Rows and roughly how far along a hidden order each lies, from 0 to 9:
[  5  -3   3  -5 -11   1  -1   2   8   2   0 -18 -10   0  -1   3  -5   3
   3   2  -4  -7   1  10  -5  15   4   0  -5   1  -4  -3  -2  -4   9   6]
5
[  8  -6   3  -2 -11   4  -2   9 -17  11  -6  -7  12   4  -5  13   7   2
  -2  -9 -13  -4   4   9  -4   8  -1 -11  -2  11  -9  -7   4   1  -2  -3]
5
[-10  12  -1  -2 -10 -13  -3  -7  21 -30  -9  20   3 -14  -9 -11  -8 -31
  -1  17  28  14  -2 -16   5 -14  14  -3  -4  10   8  -6   2  41  -6   6]
0
[ -6  -3   5  -8  -8 -11  -6   1  12 -31   4   6  17  -7  -1   0  13 -21
  -3  15  11  14  -2  -9  13  -2   0  -9 -12  -1  12  -9 -20  10  -1   1]
2
[-17  -5   7  -4   8  -3  -1 -28   4 -11  -2  21  -4  -2 -12 -11   6  -8
   4   8  28   6 -10 -14   7   0  -5   8  -5  -4   6   8  -6   7  -4   7]
1
[  0   0   9   3  -7 -13 -18 -16  17 -19 -17 -17  -3  10 -19  11  -1   6
 -13  10   7  -5  -5  -2 -10  20  12  -1  -9  -2   3   1   1 -29   7 -12]
0
[  8   0   1  -2  -5  -6   1  -6  27 -43 -17  -9  -2  -6   0 -10   9  -9
 -15  14  15   9 -17 -13  -7   7 -11  -6  -3  -5   2   5  -1  10   1  -6]
2
[-18   3  10   4   2 -12 -18 -22   3  12  -7  11   1   9 -17  11  -3   0
  -2   8  14  -2   3  -2  -1   6  20   6  -6   3   5   0   0 -25   0  -5]
1
[  5  14  -3  -2   0  -4   4  18  26 -24   9 -14 -11 -11  16  -3 -11 -11
   1  11  -1  10   3  -4   9 -12  11   0  -2 -11  10 -11 -10  11   5  -5]
9
[ -8   3   2   0   5  -3  -3   5 -11  -4   2   9  12  -2  -1   4   8  -4
  -2  -1   0   6   1  -6   8  -9   1  -2  -4   1   5  -4  -6   6  -7  -4]
5
[ -2   3   1   1  11   2   4   2 -15 -10  -1  17  15   0   2  -2   8  -9
  -4  -7   0  14  -4  -9  11 -20  -2  -7   2   2   1  -7  -2  21 -13 -13]
7
[  2 -18  17  -3  -3  -5 -17 -16 -11   3 -17 -15  16  17 -14  22  22  11
 -17  -4  -4  -8  -8  -1  -3  29  -3 -10 -15   0  -1   0  -3 -42   4 -13]
0
[  1   7   2   2 -17  -6 -11  10   0  -9 -14   9  17   1 -11   7  -3 -22
  -7   4   7   5   4  -3  -4  -8  12 -14  -2  21  -3 -12  11  23  -9  -7]
1
[ 20  -8   7  -3   5  10  14   1  -5 -37 -10 -21  -6   3  11  -6  16   5
 -14  -7   2   7 -22  -7   2   4 -21  -8  -2 -10  -7   2  -3  10   0 -17]
7

Part 2:
[ 22  -5  -3  -3  10  -3 -20 -17  28   6   4 -10 -10   2  -2   4  -2 -26
   4  -5  52   7   3  -2  -9  16   5   9  15   6  36   2  -4  -8 -35   2
  19   9  -4  -8   2]
9
[  7   2   0   4  -4   3 -10  -2   7   3   4   4  -2  -2   5   2   0  -8
  -1 -24   1   3   2   2  -5  -1  -1  -7   4  -3   4  -4  -1 -11   0  -3
  -6  -2   0   5  -2]
9
[-18  -4  -3  -2   4 -23 -15 -17  24   7  -5  -7  -9  11  -6  10  -2  -6
  -2  14  -8   1   3  22   3   6   5  -2  -1   2 -24   7  12  16 -18   0
  -8 -10   0  -2   2]
0
[ 11   6   2  -3  -4   1 -19  10  14   3   1  -9  -1   4   7   0  -7  -1
  -8  -3 -18   1  -4  40  -8  -9  -2  -9  -3  -3 -11   9  -1   0 -10  -7
  18  -5   4   3   2]
8
[  2  -6  -4   6   3  -6  -5 -19  11   2   6   9  -6  -5  -2   7   2 -19
   5 -11  37   3   6 -25   0  15   3   6  16   3  18 -11   0 -10  -8   5
 -12   8  -4   0  -1]
2
[  9   5  -2   9  -2  -8  -6  -8  14   1   4   6  -3   0   2   7   0  -9
   1 -13  10   5   5 -12   0   7   2   2   9   2  -1  -9   0  -4  -4   2
 -15  -2  -2   2   1]
7
[-10  -5  -3  -3   2   8  -2 -15   2   2   0   5  -9  -2  -3  -2   6   0
   3  10  -9   0   2  -1  -2   3   0 -13  -3  -4  14   1   8  -4   1  -1
  -3   2  -2   1  -7]
3
[ -2  -5  -3   2   0   3  -6 -22   4   2   6  19  -6  -5   2   1   2 -15
   4  -6  18   4   6 -17  -3   6  -1  -5   8  -2  10 -12   1 -14   4  -1
 -22  -1  -4   5  -5]
4
[ 7  1  0  4 -3  4 -3  1  4  0  3  4 -2 -2  3  1  0 -3 -1 -8  5  2  1 -4
 -3  1 -1 -3  4 -1  6 -4 -3 -9 -1 -1  2  1  0  2 -1]
6
[ -8  -3  -3   7  -1   5 -10 -23  10   4   6  15  -9  -4   4   4   3 -17
   3 -11  17   6   7 -15  -5   9   0  -9   9  -2  14 -13   3 -19   0   0
 -14   2  -4   6  -6]
5
[ 19   1  -1  12  -3   6  -3   2   8   0   5   6  -1  -4   4   4   0  -8
   3 -20  21   5   3 -19  -4   8   1   1  10   1  20 -11  -7 -17  -5   2
   2   9  -3   0   1]
2
[-15  -3   0 -12   7 -15  -9 -13   4   7  -5 -11  -5   9  -4   0  -2  -1
  -4  19 -12  -3   0  29   2  -5   3  -3  -3   0 -20  14   9  18  -7  -3
   1 -12   3   0   0]
0
[  6   3   1  -2  -4   3 -11  10  12   2  -3 -12  -1   4   4   0  -1   4
  -5   3 -12   1  -3  27  -5  -5   0  -9  -6  -2  -4   9   2   0  -5  -4
  12  -1   2   0   0]
4
[-20  -7  -4  -4   6  -4  -9 -32   3   5   3  19 -10   0  -2   1   4 -16
   3   9   7   2   7  -7   0   4   1 -11   2  -2  -3  -9  10  -3   7  -2
 -28 -11  -2   7  -7]
3
[  5  -2  -1   6   0   1  -1  -4   8   1   3   6  -3  -3  -1   3   1  -6
   2  -6  10   2   3 -16  -2   9   1   1   6   1   9  -6   1  -7  -5   3
  -3   4  -3   0   0]
5
[  3   2   0  -9   5 -11 -19  -8  18   4   0 -12  -4   8   1   1  -5  -5
  -5   3   5  -1  -1  24  -3  -2   2   2   1   2  -7  12   1   8 -16  -4
  12 -10   2  -1   2]
7
